Below are the code and all the weights of a small trained network. Each question names an input and a class and asks about switching units off, where a switched-off unit gives its printed mean instead of its output.

import numpy as np


def w(rows, s, z=0):
    codes = np.array(rows[::2]) - 128.0
    scale = np.full(codes.shape[1], s)
    scale[-1] = z or s
    return codes * scale


def norm(h):
    return h / np.sqrt((h * h).mean(-1, keepdims=True) + 1e-5)


def f(y):
    return np.maximum(y, 0)


def log_softmax(a):
    a = a - a.max(-1, keepdims=True)
    return a - np.log(np.exp(a).sum(-1, keepdims=True))


def net(x, mask):
    res = np.array(x, float).reshape(1, 5) / 4 @ E
    u = 0
    for l in range(2):
        y = f(norm(res) @ A[l][:, :-1].T + A[l][:, -1])
        res = res + np.where(mask[u : u + 6], y, B[l][:, -1]) @ B[l][:, :-1]
        u += 6
    return log_softmax(norm(res)[-1] @ U[:, :-1].T + U[:, -1])


A, B = {}, {}
E = w([
[127,129,131,127],'x0',
[136,119,109,161],'x1',
[92,187,5,1],'x2',
[185,243,134,214],'x3',
[94,167,181,43],'x4',
],0.0078)
A[0] = w([
[158,141,52,96,31],'L0N1',
[98,16,106,110,25],'L0N2',
[78,86,124,137,2],'L0N3',
[127,78,208,158,78],'L0N4',
[133,6,175,37,31],'L0N5',
[177,180,162,103,3],'L0N6',
],0.012,0.0026)
B[0] = w([
[251,68,88,95,211],'L0N1',
[33,221,100,196,224],'L0N2',
[75,166,58,177,153],'L0N3',
[219,25,194,39,231],'L0N4',
[27,176,146,254,255],'L0N5',
[97,158,41,198,166],'L0N6',
],0.0085,0.0053)
A[1] = w([
[161,213,144,177,122],'L1N1',
[152,113,215,117,97],'L1N2',
[125,188,111,45,107],'L1N3',
[127,99,107,136,1],'L1N4',
[94,137,156,159,105],'L1N5',
[207,252,150,172,103],'L1N6',
],0.011,0.0072)
B[1] = w([
[2,151,158,106,225],'L1N1',
[158,80,154,89,186],'L1N2',
[190,86,203,73,203],'L1N3',
[133,33,70,74,128],'L1N4',
[171,175,192,92,169],'L1N5',
[30,178,123,204,254],'L1N6',
],0.0089,0.0052)
U = w([
[88,223,118,254,5],'0',
[246,74,122,109,251],'1',
],0.0089,0.0032)

Each question gives the input, the list of numbers given to net, and the class t.
The units are the neurons (one row each of A and B). Each row of codes is followed by its name. A weight is (code - 128) times the scale printed after its matrix; where a second scale follows, it is the last column's (A, B and U).
mask holds one flag per neuron, layer by layer. A switched-off neuron (its flag False) gives its mean, the last column of its row in B, instead of its output. The means were averaged over made-up inputs and are rounded, as every weight is.
A unit's drop is (log p(t) with every unit on - log p(t) with that unit switched off) / (log p(t) with every unit on - log p(t) with every unit switched off).
The circuit of an input: a set's keep is (log p(t) with only the set's units on - log p(t) with every unit switched off) / (log p(t) with every unit on - log p(t) with every unit switched off). Starting from all 12 units, units are removed one at a time, each time the one whose removal leaves the highest keep (on an exact tie, the one counted first), for as long as the keep stays at least 0.8.
circuit, biggest first: the units of the circuit, biggest drop first
k most important neurons: the k neurons with the biggest drops, biggest first
top k neurons in layer l: the k neurons of layer l with the biggest drops, biggest first
drop of u: that unit's drop, to one decimal
input [-7,0,-2,-1,1], class 1: circuit, biggest first	(L0N4)
input [1,-6,7,6,2], class 1: top 2 neurons in layer 0	(L0N5, L0N2)
input [6,-5,-5,-8,-8], class 0: 2 most important neurons	(L0N2, L0N5)
input [6,7,6,5,-3], class 1: 2 most important neurons	(L0N1, L0N5)
input [7,-2,-7,6,2], class 1: top 4 neurons in layer 0	(L0N4, L0N2, L0N5, L0N3)
input [2,0,6,3,6], class 1: 2 most important neurons	(L0N5, L1N3)
input [-5,7,-6,0,-6], class 1: top 2 neurons in layer 0	(L0N4, L0N5)
input [1,-7,3,-7,7], class 0: top 2 neurons in layer 0	(L0N5, L0N4)
input [6,-7,5,-6,-3], class 0: 3 most important neurons	(L0N5, L0N2, L0N4)
input [-4,-4,-7,1,8], class 1: drop of L0N4	0.3
input [7,-7,-5,-8,-6], class 0: drop of L0N5	0.5
input [4,-5,-5,-8,6], class 0: drop of L0N4	-0.1
